Each row has a name. Each piece below is followed by the name of the row it came from, unless a question asks for something else. Each question is about the rows just above it.

(124): 115; 115; 59; 91; 88; 76; 58; 59; 125; 132; 101; 86; 171; 133; 92; 75; 93
(47): 115; 116; 57; 108; 101; 102; 94; 57; 82; 123; 87; 100; 184; 118; 105; 130; 121
(136): 120; 94; 99; 27; 92; 104; 113; 68; 80; 139; 105; 85; 140; 173; 86; 108; 79
(2): 126; 104; 97; 139; 82; 184; 94; 101; 57; 118; 87; 102; 123; 100; 109; 157; 97
(99): 92; 115; 59; 88; 91; 58; 76; 59; 114; 116; 117; 103; 28; 18; 65; 91; 87
(183): 86; 97; 97; 90; 94; 107; 85; 160; 93; 109; 93; 103; 127; 109; 121; 109; 89
Count the entries of 115; 115; 59; 91; 88; 76; 58; 59; 125; 132; 101; 86; 171; 133; 92; 75; 93: | 17
118; 184; 100; 87; 123; 82; 57; 94; 102; 101 is which row, read backwards? | (47)
Number of entries in 92; 115; 59; 88; 91; 58; 76; 59: | 8
59; 76; 58; 91; 88; 59; 115 is which row, read backwards? | (99)
The row with 86; 97; 97; 90; 94; 107; 85; 160; 93; 109; 93; 103; 127; 109; 121; 109; 89 is | (183)
Which row holds 58; 76; 88 read backwards? | (124)
Which row holds this, read backwards? 65; 18; 28 | (99)

(90): 114; 84; 99; 78
(127): 65; 98; 123; 87
(152): 92; 92; 90; 145
(47): 92; 92; 100; 74
(136): 62; 81; 93; 144
(2): 65; 98; 123; 94
(183): 114; 84; 99; 152
(141): 86; 80; 170; 76
find: 65; 98; 123; 87 | (127)
Number of entries in 92; 92: | 2
The row with 92; 92; 100; 74 is | (47)
Number of entries in 62; 81: | 2
find: 114; 84; 99; 152 | (183)

(32): 144; 133; 94; 83; 89; 174; 78; 66; 86; 107; 126
(90): 78; 144; 133; 96; 83; 89; 174; 78; 66; 86; 107
(127): 44; 109; 94; 88; 98; 90; 46; 128; 105; 140; 116
Count the entries of 144; 133; 94; 83; 89; 174; 78; 66: | 8
Count the entries of 44; 109: | 2
Which row holds this, read backwards? 107; 86; 66; 78; 174; 89; 83; 96; 133; 144 | (90)
How many entries does 44; 109; 94; 88; 98; 90; 46; 128 have? | 8
Count the entries of 78; 144; 133; 96; 83; 89: | 6
Number of entries in 44; 109; 94; 88; 98; 90; 46; 128; 105; 140; 116: | 11

(141): 102; 54; 46; 105; 72; 130; 146; 90; 91; 136; 110; 96; 58; 73; 144; 56; 97; 107; 138; 134; 112; 107; 98; 107; 58; 147; 94; 122; 141; 146; 62; 121; 95; 104; 122; 154; 121; 82; 54; 105; 142; 89; 127; 68; 128; 143; 126; 89; 46; 120; 90; 77; 138; 90; 97; 114; 140; 116
(90): 102; 54; 46; 105; 72; 130; 146; 90; 91; 58; 73; 136; 96; 97; 110; 56; 144; 107; 138; 134; 112; 107; 98; 107; 58; 147; 94; 122; 141; 146; 62; 121; 95; 104; 122; 154; 121; 82; 54; 104; 122; 78; 127; 93; 113; 157; 144; 70; 63; 138; 74; 77; 141; 86; 80; 113; 152; 90
(47): 65; 130; 119; 124; 86; 81; 40; 78; 65; 69; 72; 89; 141; 92; 25; 147; 65; 82; 82; 98; 128; 87; 95; 100; 123; 41; 66; 51; 57; 39; 148; 45; 75; 113; 55; 66; 22; 90; 110; 108; 46; 93; 101; 121; 89; 103; 125; 78; 113; 128; 87; 103; 67; 99; 90; 109; 99; 87
99; 109; 90; 99 is which row, read backwards? | (47)
Number of entries in 102; 54; 46; 105; 72; 130; 146: | 7
The row with 102; 54; 46; 105; 72; 130; 146; 90; 91; 58; 73; 136; 96; 97; 110; 56; 144; 107; 138; 134; 112; 107; 98; 107; 58; 147; 94; 122; 141; 146; 62; 121; 95; 104; 122; 154; 121; 82; 54; 104; 122; 78; 127; 93; 113; 157; 144; 70; 63; 138; 74; 77; 141; 86; 80; 113; 152; 90 is | (90)
Which row holds 97; 56; 144; 73; 58; 96; 110; 136 read backwards? | (141)
Which row holds this, read backwards? 128; 113 | (47)
70; 144; 157; 113 is which row, read backwards? | (90)

(141): 99; 99; 100; 101; 99; 98; 97; 98; 98; 112; 116; 98; 101; 102; 100; 119; 99; 101; 100; 100; 101; 101; 98; 124; 100; 100; 99; 98; 99
(136): 101; 102; 102; 78; 95; 102; 100; 102; 100; 101; 99; 100; 102; 98; 101; 94; 102; 102; 102; 102; 99; 99; 100; 98; 98; 100; 85; 86; 100
(90): 98; 100; 101; 98; 98; 98; 101; 99; 89; 102; 101; 102; 98; 102; 101; 98; 16; 93; 98; 99; 101; 102; 100; 100; 102; 98; 98; 101; 102
How many entries does 98; 100; 101; 98; 98; 98; 101; 99; 89; 102; 101; 102; 98; 102; 101; 98; 16; 93 have? | 18
Which row holds this, read backwards? 98; 93; 16; 98; 101; 102; 98; 102 | (90)
How many entries does 99; 99; 100; 101; 99; 98; 97; 98; 98; 112; 116; 98; 101; 102; 100; 119; 99; 101; 100; 100 have? | 20
How many entries does 98; 100; 101; 98; 98; 98; 101 have? | 7
Which row holds 94; 101; 98 read backwards? | (136)
Number of entries in 99; 99; 100; 101; 99; 98; 97; 98; 98; 112; 116; 98; 101: | 13

(32): 37; 163; 77; 130; 80; 123; 121; 104; 15; 126
(124): 106; 147; 112; 117; 118; 66; 37; 92; 82; 70
(136): 135; 105; 97; 40; 80; 64; 47; 88; 108; 111
Number of entries in 135; 105; 97; 40; 80; 64: | 6
82; 92; 37; 66; 118; 117; 112; 147; 106 is which row, read backwards? | (124)

(90): 150; 79; 151; 172; 133; 49; 148
(32): 100; 88; 119; 172; 132; 80; 121
(127): 93; 104; 86; 172; 73; 105; 94
(141): 64; 71; 136; 172; 87; 100; 82
(2): 90; 61; 103; 172; 128; 57; 87
(136): 105; 116; 86; 172; 91; 110; 85
(37): 64; 143; 117; 172; 33; 128; 76
(47): 119; 102; 137; 172; 132; 92; 152
Which row holds 172; 103 read backwards? | (2)
Number of entries in 150; 79; 151; 172: | 4
Which row holds 105; 73; 172; 86; 104; 93 read backwards? | (127)
How many entries does 90; 61; 103; 172 have? | 4
33; 172; 117 is which row, read backwards? | (37)
Which row holds this, read backwards? 128; 172; 103 | (2)

(47): 182; 134; 126; 112; 93; 110; 107; 53; 22; 122; 70; 95; 36; 44; 116; 133; 101; 36; 47; 165; 20; 103
(136): 163; 74; 119; 99; 29; 29; 128; 70; 127; 148; 102; 48; 129; 173; 112; 82; 80; 85; 110; 156; 48; 124
(127): 127; 142; 19; 120; 78; 66; 138; 65; 35; 95; 143; 111; 135; 176; 48; 140; 79; 56; 98; 145; 176; 84
(124): 154; 179; 91; 58; 68; 153; 116; 115; 57; 122; 77; 136; 103; 158; 132; 60; 55; 150; 31; 88; 20; 93
(141): 35; 150; 71; 114; 166; 20; 136; 122; 83; 131; 77; 26; 176; 160; 139; 44; 148; 102; 135; 88; 45; 119
(99): 77; 163; 119; 35; 112; 142; 85; 162; 54; 129; 48; 151; 41; 93; 39; 150; 125; 62; 34; 49; 71; 23
(152): 51; 61; 156; 91; 148; 103; 136; 166; 111; 174; 112; 49; 126; 176; 64; 116; 52; 62; 38; 128; 137; 168
(32): 42; 67; 103; 122; 52; 136; 110; 37; 92; 101; 69; 161; 119; 142; 88; 61; 150; 151; 51; 163; 139; 177
(90): 182; 134; 126; 112; 93; 110; 107; 53; 22; 122; 70; 95; 36; 44; 116; 133; 101; 36; 47; 165; 20; 181
(37): 162; 138; 47; 84; 44; 77; 160; 37; 139; 24; 107; 43; 123; 74; 142; 88; 121; 129; 48; 114; 39; 21
(183): 90; 71; 94; 75; 61; 178; 165; 144; 171; 131; 52; 139; 161; 51; 67; 108; 103; 128; 175; 172; 37; 88
(2): 116; 163; 68; 110; 55; 138; 43; 125; 68; 53; 65; 158; 55; 85; 181; 138; 137; 114; 46; 138; 142; 71
Which row holds 137; 138; 181; 85; 55; 158; 65; 53; 68; 125; 43 read backwards? | (2)
Which row holds 136; 103; 148; 91 read backwards? | (152)
How many entries does 116; 163; 68; 110; 55; 138; 43; 125; 68; 53; 65; 158; 55; 85; 181; 138; 137; 114; 46; 138 have? | 20
Which row holds 135; 102; 148; 44; 139; 160; 176; 26; 77; 131 read backwards? | (141)
How many entries does 90; 71; 94; 75; 61; 178; 165; 144; 171; 131; 52; 139; 161; 51; 67; 108; 103; 128; 175; 172; 37 have? | 21

(136): 104; 104; 114; 124; 165
(99): 104; 104; 101; 101; 109
(90): 112; 89; 117; 147; 101
(183): 104; 104; 101; 101; 99
Number of entries in 104; 104; 101; 101; 99: | 5
165; 124; 114 is which row, read backwards? | (136)

(37): 114; 125; 150; 87; 166; 131
(127): 98; 131; 97; 70; 95; 85
(90): 108; 111; 116; 96; 122; 106
(99): 98; 131; 97; 132; 95; 85
(47): 126; 112; 116; 89; 127; 101
(136): 114; 125; 90; 90; 88; 100
find: 114; 125; 150; 87; 166; 131 | (37)
Count the entries of 114; 125; 90; 90: | 4

(152): 131; 99; 51; 109; 23; 106; 103
(32): 145; 23; 103; 106; 50; 109; 96
(90): 99; 50; 109; 23; 106; 103; 107
Which row holds 131; 99; 51; 109; 23; 106; 103? | (152)
Which row holds 103; 106; 23; 109; 51; 99 read backwards? | (152)
The row with 145; 23; 103; 106; 50; 109; 96 is | (32)
Count the entries of 145; 23; 103: | 3
Which row holds this, read backwards? 103; 106; 23; 109; 50 | (90)

(152): 107; 102; 109; 118; 86; 99; 110; 111; 86; 88; 95; 105; 86; 91; 101; 102; 101; 120; 108; 114; 96; 84; 106; 97
(32): 108; 102; 107; 85; 64; 114; 98; 97; 104; 89; 102; 82; 81; 100; 126; 96; 117; 62; 83; 119; 70; 110; 130; 133
(90): 108; 102; 107; 85; 64; 114; 98; 97; 104; 89; 102; 82; 81; 100; 126; 96; 117; 62; 83; 119; 70; 126; 130; 133
(37): 70; 94; 72; 97; 94; 86; 101; 91; 106; 100; 106; 94; 115; 112; 88; 122; 73; 81; 99; 69; 93; 92; 100; 58
(47): 101; 106; 75; 109; 83; 108; 109; 146; 81; 92; 87; 129; 88; 115; 90; 96; 76; 119; 118; 89; 141; 105; 98; 100
(99): 96; 92; 101; 101; 85; 98; 104; 79; 84; 98; 111; 115; 120; 90; 95; 89; 96; 124; 92; 96; 86; 81; 99; 117
(141): 97; 97; 93; 105; 89; 103; 116; 123; 70; 88; 85; 110; 100; 104; 101; 84; 79; 116; 106; 91; 94; 91; 112; 70
(183): 91; 119; 95; 95; 84; 116; 101; 109; 96; 99; 104; 108; 102; 101; 110; 78; 92; 84; 83; 73; 116; 125; 130; 78
(124): 86; 103; 105; 115; 92; 89; 96; 139; 113; 82; 112; 100; 81; 103; 85; 113; 118; 111; 105; 129; 95; 86; 93; 69
(2): 61; 118; 108; 114; 100; 81; 86; 124; 135; 91; 137; 94; 98; 98; 73; 111; 122; 96; 81; 104; 97; 86; 95; 14
(127): 85; 98; 93; 102; 105; 95; 107; 103; 87; 98; 98; 107; 116; 101; 93; 90; 82; 109; 99; 79; 95; 88; 104; 52
(136): 96; 92; 101; 101; 85; 98; 104; 79; 84; 98; 111; 115; 120; 90; 95; 89; 96; 113; 92; 96; 86; 81; 99; 68
find: 96; 92; 101; 101; 85; 98; 104; 79; 84; 98; 111; 115; 120; 90; 95; 89; 96; 124; 92; 96; 86; 81; 99; 117 | (99)
118; 61 is which row, read backwards? | (2)
The row with 108; 102; 107; 85; 64; 114; 98; 97; 104; 89; 102; 82; 81; 100; 126; 96; 117; 62; 83; 119; 70; 126; 130; 133 is | (90)
Count the entries of 86; 103; 105; 115; 92; 89; 96; 139; 113; 82: | 10
Count the entries of 91; 119; 95; 95; 84; 116; 101; 109; 96; 99; 104; 108; 102; 101; 110; 78; 92: | 17
Which row holds this, read backwards? 119; 76; 96; 90 | (47)
Which row holds 96; 92; 101; 101; 85; 98; 104; 79; 84; 98; 111; 115; 120; 90; 95; 89; 96; 113; 92; 96; 86; 81; 99; 68? | (136)

(152): 83; 85; 98; 99; 117; 52; 164; 83; 105; 141; 94; 108; 94; 110; 129; 141; 95; 120; 94
(37): 118; 143; 79; 86; 80; 107; 130; 150; 120; 122; 77; 100; 88; 93; 111; 88; 86; 99; 29
(127): 85; 121; 167; 118; 79; 121; 47; 133; 157; 122; 105; 106; 84; 89; 41; 124; 113; 96; 65
(2): 120; 107; 150; 143; 130; 86; 80; 120; 79; 92; 99; 105; 84; 86; 121; 167; 110; 95; 40
(124): 75; 88; 103; 102; 129; 107; 173; 68; 163; 124; 93; 115; 104; 111; 77; 124; 119; 84; 93
Number of entries in 85; 121; 167; 118; 79; 121; 47; 133: | 8
Which row holds this, read backwards? 120; 150; 130; 107; 80; 86; 79; 143 | (37)
Number of entries in 85; 121; 167; 118; 79; 121; 47: | 7
167; 121; 86 is which row, read backwards? | (2)
Which row holds this, read backwards? 92; 79; 120; 80 | (2)
Which row holds this, read backwards? 86; 130 | (2)
How many entries does 118; 143; 79; 86; 80; 107; 130; 150; 120; 122; 77; 100; 88 have? | 13

(183): 66; 93; 68; 170
(141): 60; 55; 117; 19
(32): 50; 21; 156; 146
(90): 186; 146; 156; 21
(124): 76; 88; 121; 144
(47): 54; 117; 20; 182
How many entries does 76; 88; 121 have? | 3
68; 93 is which row, read backwards? | (183)
Count the entries of 76; 88; 121; 144: | 4
find: 50; 21; 156; 146 | (32)
Which row holds this, read backwards? 117; 55 | (141)

(99): 60; 83; 114; 154
(136): 122; 165; 95; 65
(32): 161; 144; 111; 74
(37): 54; 128; 71; 52
(47): 96; 59; 83; 114
(124): 171; 120; 115; 86
Count the entries of 122; 165; 95: | 3
Which row holds 83; 59 read backwards? | (47)
Number of entries in 54; 128; 71: | 3

(37): 102; 97; 112; 106; 103; 130; 104; 93; 103; 98
(183): 116; 125; 92; 79; 108; 115; 89; 79; 93; 99
(32): 98; 106; 81; 102; 94; 48; 104; 95; 99; 106
(124): 107; 122; 115; 79; 92; 89; 79; 108; 100; 101
(90): 105; 123; 23; 93; 107; 108; 103; 98; 100; 112
(127): 115; 75; 50; 109; 82; 107; 104; 70; 100; 92
Number of entries in 98; 106; 81; 102; 94; 48; 104; 95; 99; 106: | 10
Which row holds this, read backwards? 108; 79; 89; 92; 79; 115 | (124)
Count the entries of 98: | 1

(99): 177; 55; 110; 81; 109
(90): 100; 104; 98; 96; 65
(141): 100; 98; 104; 96; 65
Which row holds 109; 81; 110 read backwards? | (99)
Which row holds 100; 98; 104; 96; 65? | (141)

